Here is a tiny trained network, its code and every weight. The questions are about switching its units off for an input and a class, where a switched-off unit gives its printed mean instead of its output.

import numpy as np


def w(rows, s, z=0):
    codes = np.array(rows[::2]) - 128.0
    scale = np.full(codes.shape[1], s)
    scale[-1] = z or s
    return codes * scale


def f(y):
    return np.maximum(y, 0)


def log_softmax(a):
    a = a - a.max(-1, keepdims=True)
    return a - np.log(np.exp(a).sum(-1, keepdims=True))


def net(x, mask):
    res = np.array(x, float).reshape(1, 6) / 4 @ E
    y = f(res @ A[0][:, :-1].T + A[0][:, -1])
    res = res + np.where(mask, y, B[0][:, -1]) @ B[0][:, :-1]
    return log_softmax(res[-1] @ U[:, :-1].T + U[:, -1])


A, B = {}, {}
E = w([
[163,115,186,73,91,211,49,50,217,51],'x0',
[100,66,100,58,110,95,165,173,119,53],'x1',
[183,163,37,184,106,165,106,129,75,142],'x2',
[124,64,120,174,210,255,209,101,130,122],'x3',
[93,155,122,177,56,86,128,142,48,181],'x4',
[25,170,79,63,142,148,72,220,170,178],'x5',
],0.0098)
A[0] = w([
[149,105,181,143,137,119,133,83,167,76,141],'neuron 0',
[47,190,77,75,102,138,44,197,130,134,157],'neuron 1',
[70,109,138,133,209,176,199,197,148,172,139],'neuron 2',
[85,151,151,137,140,153,96,108,157,181,90],'neuron 3',
[106,178,100,158,122,69,119,209,85,190,38],'neuron 4',
[142,150,212,186,97,76,159,64,83,181,153],'neuron 5',
[135,216,181,138,113,165,1,99,160,149,82],'neuron 6',
[61,89,149,72,130,139,108,147,150,80,111],'neuron 7',
[68,116,132,155,67,47,205,196,3,122,220],'neuron 8',
[45,98,137,162,215,174,167,173,129,158,124],'neuron 9',
[143,154,127,112,44,110,44,93,149,85,135],'neuron 10',
[165,141,134,164,112,191,47,78,140,153,6],'neuron 11',
[104,195,62,180,152,94,123,158,29,165,114],'neuron 12',
],0.009,0.0022)
B[0] = w([
[134,63,168,115,163,185,130,107,142,125,188],'neuron 0',
[134,99,167,235,7,1,48,189,122,73,243],'neuron 1',
[212,94,100,90,132,81,152,154,200,240,187],'neuron 2',
[118,95,152,91,131,112,164,168,158,178,162],'neuron 3',
[115,213,34,103,120,169,127,32,111,144,223],'neuron 4',
[159,121,217,79,114,16,95,90,102,154,195],'neuron 5',
[151,83,92,199,88,56,176,253,188,185,224],'neuron 6',
[122,76,182,88,168,100,85,149,157,94,182],'neuron 7',
[115,112,46,139,47,93,91,159,195,142,248],'neuron 8',
[145,105,110,82,159,132,166,152,167,237,183],'neuron 9',
[112,98,173,100,189,113,156,194,153,172,215],'neuron 10',
[139,79,91,212,143,169,194,131,101,142,189],'neuron 11',
[88,193,66,120,158,213,170,72,128,107,229],'neuron 12',
],0.0085,0.015)
U = w([
[106,196,134,148,143,110,145,181,101,138,3],'0',
[126,148,73,120,137,152,155,123,128,178,164],'1',
[120,103,127,137,171,248,147,110,141,54,187],'2',
[105,162,114,139,84,105,88,116,104,97,66],'3',
[126,97,139,124,102,78,109,206,145,154,104],'4',
[121,124,176,33,185,114,113,113,135,123,177],'5',
[150,128,163,166,166,173,158,64,44,120,132],'6',
],0.014,0.0025)

Each question gives the input, the list of numbers given to net, and the class t.
The units are the neurons (one row each of A and B). Each row of codes is followed by its name. A weight is (code - 128) times the scale printed after its matrix; where a second scale follows, it is the last column's (A, B and U).
mask holds one flag per neuron, in row order. A switched-off neuron (its flag False) gives its mean, the last column of its row in B, instead of its output. The means were averaged over made-up inputs and are rounded, as every weight is.
A unit's drop is (log p(t) with every unit on - log p(t) with that unit switched off) / (log p(t) with every unit on - log p(t) with every unit switched off).
The circuit of an input: a set's keep is (log p(t) with only the set's units on - log p(t) with every unit switched off) / (log p(t) with every unit on - log p(t) with every unit switched off). Starting from the 12 units with the biggest drops (on a tie, the unit counted first), units are removed one at a time, each time the one whose removal leaves the highest keep (on an exact tie, the one counted first), for as long as the keep stays at least 0.8.
circuit, biggest first: the units of the circuit, biggest drop first
unit that matters most: the unit with the biggest drop
k most important neurons: the k neurons with the biggest drops, biggest first
drop when u is switched off: that unit's drop, to one decimal
input [-6,-2,5,-3,8,6], class 3: unit that matters most	neuron 1
input [-8,7,8,-5,7,-6], class 1: 3 most important neurons	[neuron 12; neuron 1; neuron 4]
input [-4,-7,-6,-7,5,-2], class 3: circuit, biggest first	[neuron 4; neuron 12; neuron 5]
input [6,3,-4,5,-6,0], class 5: 3 most important neurons	[neuron 7; neuron 12; neuron 2]
input [6,7,-4,1,-5,-8], class 2: 2 most important neurons	[neuron 5; neuron 0]
input [-7,-8,-5,5,-4,-6], class 5: 4 most important neurons	[neuron 5; neuron 1; neuron 6; neuron 8]
input [-1,4,-7,3,-1,2], class 5: circuit, biggest first	[neuron 1; neuron 6]
input [0,1,-2,0,-2,1], class 5: 2 most important neurons	[neuron 6; neuron 1]
input [7,4,4,-4,-3,-8], class 2: 2 most important neurons	[neuron 1; neuron 0]
input [2,5,7,-7,8,5], class 3: 3 most important neurons	[neuron 4; neuron 12; neuron 1]
input [4,0,-3,1,-7,1], class 5: 3 most important neurons	[neuron 12; neuron 1; neuron 7]
input [0,-8,8,2,-7,8], class 4: 2 most important neurons	[neuron 1; neuron 6]
input [-5,6,1,7,-3,-1], class 1: 2 most important neurons	[neuron 1; neuron 6]
input [-3,4,-8,2,-8,2], class 5: circuit, biggest first	[neuron 1]
input [-6,3,4,-4,0,-2], class 1: 2 most important neurons	[neuron 1; neuron 12]
input [-6,6,5,-3,-3,4], class 3: 2 most important neurons	[neuron 1; neuron 4]
input [4,0,-3,7,-8,1], class 5: 2 most important neurons	[neuron 2; neuron 12]
input [8,-3,-6,7,3,-6], class 6: 3 most important neurons	[neuron 5; neuron 8; neuron 12]
input [-6,-1,-4,3,-7,-8], class 5: drop when neuron 1 is switched off	0.2
input [-2,1,-8,4,0,-1], class 5: drop when neuron 1 is switched off	0.7
input [-4,0,-2,3,-4,-4], class 1: unit that matters most	neuron 1
input [-1,-5,6,8,-2,-7], class 6: drop when neuron 11 is switched off	0.0
input [-3,-3,-5,3,-1,-3], class 5: drop when neuron 1 is switched off	0.5
